data =
-133,-31,77,412,91,32,-174,-295,1,231,250,450,-462
-257,205,-9,-294,118,-644,-230,-789,18,-408,283,-243,-440
152,33,-464,-176,287,-659,-49,175,-638,-108,17,-390,-85
345,-322,-312,408,331,-527,92,6,-86,-90,-153,-45,-194
129,-136,-162,406,336,-552,26,-442,38,-237,117,-68,-388
-69,-85,-81,61,-5,-518,-449,-131,-324,596,-36,470,-213
-48,-167,-160,460,171,-591,-67,174,-241,43,-99,-263,-107
-28,-99,-162,-34,143,-733,-106,249,-104,-125,-188,-345,-114
-25,-187,-233,56,-124,-119,-157,-271,-358,126,-118,48,-29
Indices start at 0.
row 0 col 0 = -133
row 4 col 2 = -162
row 1 col 5 = -644
row 2 col 5 = -659
row 6 col 8 = -241
row 2 col 10 = 17
row 6 col 6 = -67
row 0 col 8 = 1
row 3 col 1 = -322
row 5 col 10 = -36
row 1 col 3 = -294
row 2 col 9 = -108
row 8 col 8 = -358
row 0 col 5 = 32
row 6 col 3 = 460
row 0 col 4 = 91
row 6 col 4 = 171
row 5 col 4 = -5
row 4 col 9 = -237
row 8 col 3 = 56
row 2 col 3 = -176
row 3 col 2 = -312
row 7 col 6 = -106
row 6 col 1 = -167
row 6 col 2 = -160
row 2 col 4 = 287
row 7 col 8 = -104
row 4 col 3 = 406
row 7 col 1 = -99
row 0 col 1 = -31
row 5 col 6 = -449
row 3 col 0 = 345
row 8 col 6 = -157
row 8 col 0 = -25
row 8 col 2 = -233
row 4 col 6 = 26
row 7 col 7 = 249

W =
[[ -3  -2  10  -4   0 -13  31  -4   1   1   6   0  28 -28]
 [ -2  36 -15   9  -7  -4  -7 -20   3   3 -16  -5  -4  21]
 [-10  20  -5  -6  10 -17  28 -15   7   3  -8 -28   3  -4]
 [ -8  29 -11   3   6 -12  11 -22   6   5 -13 -25  -4  11]
 [ -3   0   9  -6   1 -14  33  -4   2   1   5  -3  26 -27]
 [  2   6  -9 -18 -20  13  -7  24   4 -17  -8  23 -13  10]
 [  5 -13  16  11  -1  -6   9  -6  -7   7  13  14  32 -25]
 [  0  36 -15   8 -12  -1 -11 -16   2   0 -16   3  -4  22]
 [ -3  35 -14   8  -4  -6  -4 -22   4   4 -15 -10  -5  20]
 [  1  35 -15   7 -14   1 -12 -14   2  -1 -15   7  -3  22]
 [ -4  34 -14   8  -1  -7  -1 -23   4   4 -15 -14  -5  18]
 [  3  30 -14   1 -21   6 -14  -2   2  -7 -14  20  -3  19]
 [ -1 -27   1 -13  10  12 -11  24   1  -7   5  -6 -28   7]
 [  1  35 -15   8 -13   0 -11 -16   3   0 -16   4  -3  22]]
Indices start at 0.
(0, 0) -> -3
(2, 7) -> -15
(6, 12) -> 32
(11, 5) -> 6
(3, 5) -> -12
(9, 10) -> -15
(6, 10) -> 13
(13, 5) -> 0
(8, 1) -> 35
(4, 11) -> -3
(4, 6) -> 33
(0, 10) -> 6
(4, 7) -> -4
(11, 0) -> 3
(8, 8) -> 4
(9, 1) -> 35
(10, 5) -> -7
(0, 6) -> 31
(11, 9) -> -7
(3, 10) -> -13
(11, 4) -> -21
(5, 11) -> 23
(1, 2) -> -15
(11, 2) -> -14
(2, 9) -> 3
(5, 12) -> -13
(6, 7) -> -6
(0, 7) -> -4
(5, 8) -> 4
(10, 8) -> 4
(1, 0) -> -2
(6, 6) -> 9
(1, 3) -> 9
(10, 0) -> -4
(12, 4) -> 10

A =
[[  3  37  46  14]
 [ 10  35  36  18]
 [  9  35  38  17]
 [ -9 -36 -26 -18]
 [-10 -35 -24 -19]
 [  7  36  41  16]
 [  7  36  41  16]
 [ -6 -38 -26 -18]
 [-10 -36 -22 -20]
 [-10 -36 -22 -20]
 [  0  40  46  14]
 [-14 -34 -14 -22]
 [  7  36  39  17]
 [  7  34  44  15]]
A[0][-4]	3
A[1][-2]	36
A[-13][1]	35
A[-7][1]	-38
A[-2][0]	7
A[-14][2]	46
A[4][-2]	-24
A[6][-1]	16
A[-12][-3]	35
A[5]	[7, 36, 41, 16]
A[-10][0]	-10
A[:, -1]	[14, 18, 17, -18, -19, 16, 16, -18, -20, -20, 14, -22, 17, 15]
A[-13]	[10, 35, 36, 18]
A[1][-1]	18
A[:, -3]	[37, 35, 35, -36, -35, 36, 36, -38, -36, -36, 40, -34, 36, 34]
A[:, -4]	[3, 10, 9, -9, -10, 7, 7, -6, -10, -10, 0, -14, 7, 7]
A[-5][-4]	-10
A[6][2]	41
A[7][-2]	-26
A[-3][-1]	-22
A[5][-1]	16
A[6][-3]	36
A[-12]	[9, 35, 38, 17]
A[-13][-4]	10
A[10][2]	46
A[7][-1]	-18
A[5][-4]	7
A[-5][-1]	-20

a =
[[ 0.024  0.098 -0.045 -0.094 -0.076 -0.072 -0.148  0.011]
 [ 0.068  0.041 -0.069 -0.069  0.214  0.173  0.195  0.064]
 [ 0.200  0.205 -0.112  0.133 -0.087 -0.010 -0.072 -0.103]
 [-0.145 -0.034  0.064 -0.074 -0.009  0.133 -0.143  0.057]
 [ 0.145  0.069  0.141  0.177 -0.059 -0.093 -0.111  0.198]
 [ 0.210  0.167  0.002  0.091 -0.104  0.099  0.012  0.146]
 [-0.114  0.034  0.193  0.131 -0.117 -0.034  0.130  0.029]
 [-0.127  0.070 -0.038  0.033 -0.070  0.064 -0.012 -0.081]
 [ 0.052 -0.014  0.003  0.129  0.041 -0.164  0.169 -0.120]
 [-0.104  0.018 -0.145  0.068 -0.042  0.216 -0.091  0.157]
 [ 0.140 -0.045  0.160  0.215 -0.019  0.174  0.193 -0.112]
 [ 0.150  0.063 -0.147  0.061  0.184  0.099 -0.037 -0.153]]
a[0,0]	0.024
a[3,3]	-0.074
a[11,2]	-0.147
a[7,6]	-0.012
a[3,4]	-0.009
a[10]	[0.140, -0.045, 0.160, 0.215, -0.019, 0.174, 0.193, -0.112]
a[4,5]	-0.093
a[9,3]	0.068
a[:, 0]	[0.024, 0.068, 0.200, -0.145, 0.145, 0.210, -0.114, -0.127, 0.052, -0.104, 0.140, 0.150]
a[9,2]	-0.145
a[4,3]	0.177
a[7,3]	0.033
a[5,1]	0.167
a[:, 7]	[0.011, 0.064, -0.103, 0.057, 0.198, 0.146, 0.029, -0.081, -0.120, 0.157, -0.112, -0.153]
a[2,7]	-0.103
a[1,3]	-0.069
a[3]	[-0.145, -0.034, 0.064, -0.074, -0.009, 0.133, -0.143, 0.057]
a[0,6]	-0.148
a[2,6]	-0.072
a[5,4]	-0.104
a[4,0]	0.145
a[1,4]	0.214
a[0,5]	-0.072
a[:, 3]	[-0.094, -0.069, 0.133, -0.074, 0.177, 0.091, 0.131, 0.033, 0.129, 0.068, 0.215, 0.061]
a[6,7]	0.029
a[7]	[-0.127, 0.070, -0.038, 0.033, -0.070, 0.064, -0.012, -0.081]
a[9,1]	0.018
a[:, 6]	[-0.148, 0.195, -0.072, -0.143, -0.111, 0.012, 0.130, -0.012, 0.169, -0.091, 0.193, -0.037]
a[8,1]	-0.014
a[6,6]	0.130
a[10,3]	0.215
a[4,7]	0.198
a[:, 5]	[-0.072, 0.173, -0.010, 0.133, -0.093, 0.099, -0.034, 0.064, -0.164, 0.216, 0.174, 0.099]
a[8]	[0.052, -0.014, 0.003, 0.129, 0.041, -0.164, 0.169, -0.120]

arr =
[[  0   2   0  -1   0   0  -1   0   0   0]
 [  7  -6  17 -21  10 -25 -11 -20  29 -30]
 [-14  13  -3   1  48  31 -37 -18 -15  -7]
 [-13  -2  11  34 -14  -4  -4 -24  -1  -5]
 [ 15  -3 -17 -36  21   8   9  32   8   4]
 [-29  23 -46 -19 -11  -2  25 -26  -5 -23]
 [-28  23 -45 -19 -11  -2  25 -26  -4 -23]]
arr[0, 0] = 0
arr[4, 7] = 32
arr[4] = [15, -3, -17, -36, 21, 8, 9, 32, 8, 4]
arr[1, 0] = 7
arr[4, 5] = 8
arr[3, 9] = -5
arr[5, 4] = -11
arr[3, 0] = -13
arr[4, 0] = 15
arr[5, 6] = 25
arr[4, 6] = 9
arr[:, 9] = [0, -30, -7, -5, 4, -23, -23]
arr[:, 7] = [0, -20, -18, -24, 32, -26, -26]
arr[4, 2] = -17
arr[2, 4] = 48
arr[3, 2] = 11
arr[2, 5] = 31
arr[2, 8] = -15
arr[:, 1] = [2, -6, 13, -2, -3, 23, 23]
arr[1, 3] = -21
arr[1, 2] = 17
arr[2] = [-14, 13, -3, 1, 48, 31, -37, -18, -15, -7]
arr[4, 8] = 8
arr[4, 3] = -36
arr[:, 8] = [0, 29, -15, -1, 8, -5, -4]
arr[3, 6] = -4
arr[6, 6] = 25
arr[6] = [-28, 23, -45, -19, -11, -2, 25, -26, -4, -23]
arr[:, 4] = [0, 10, 48, -14, 21, -11, -11]
arr[5, 3] = -19
arr[:, 3] = [-1, -21, 1, 34, -36, -19, -19]
arr[0] = [0, 2, 0, -1, 0, 0, -1, 0, 0, 0]
arr[6, 7] = -26
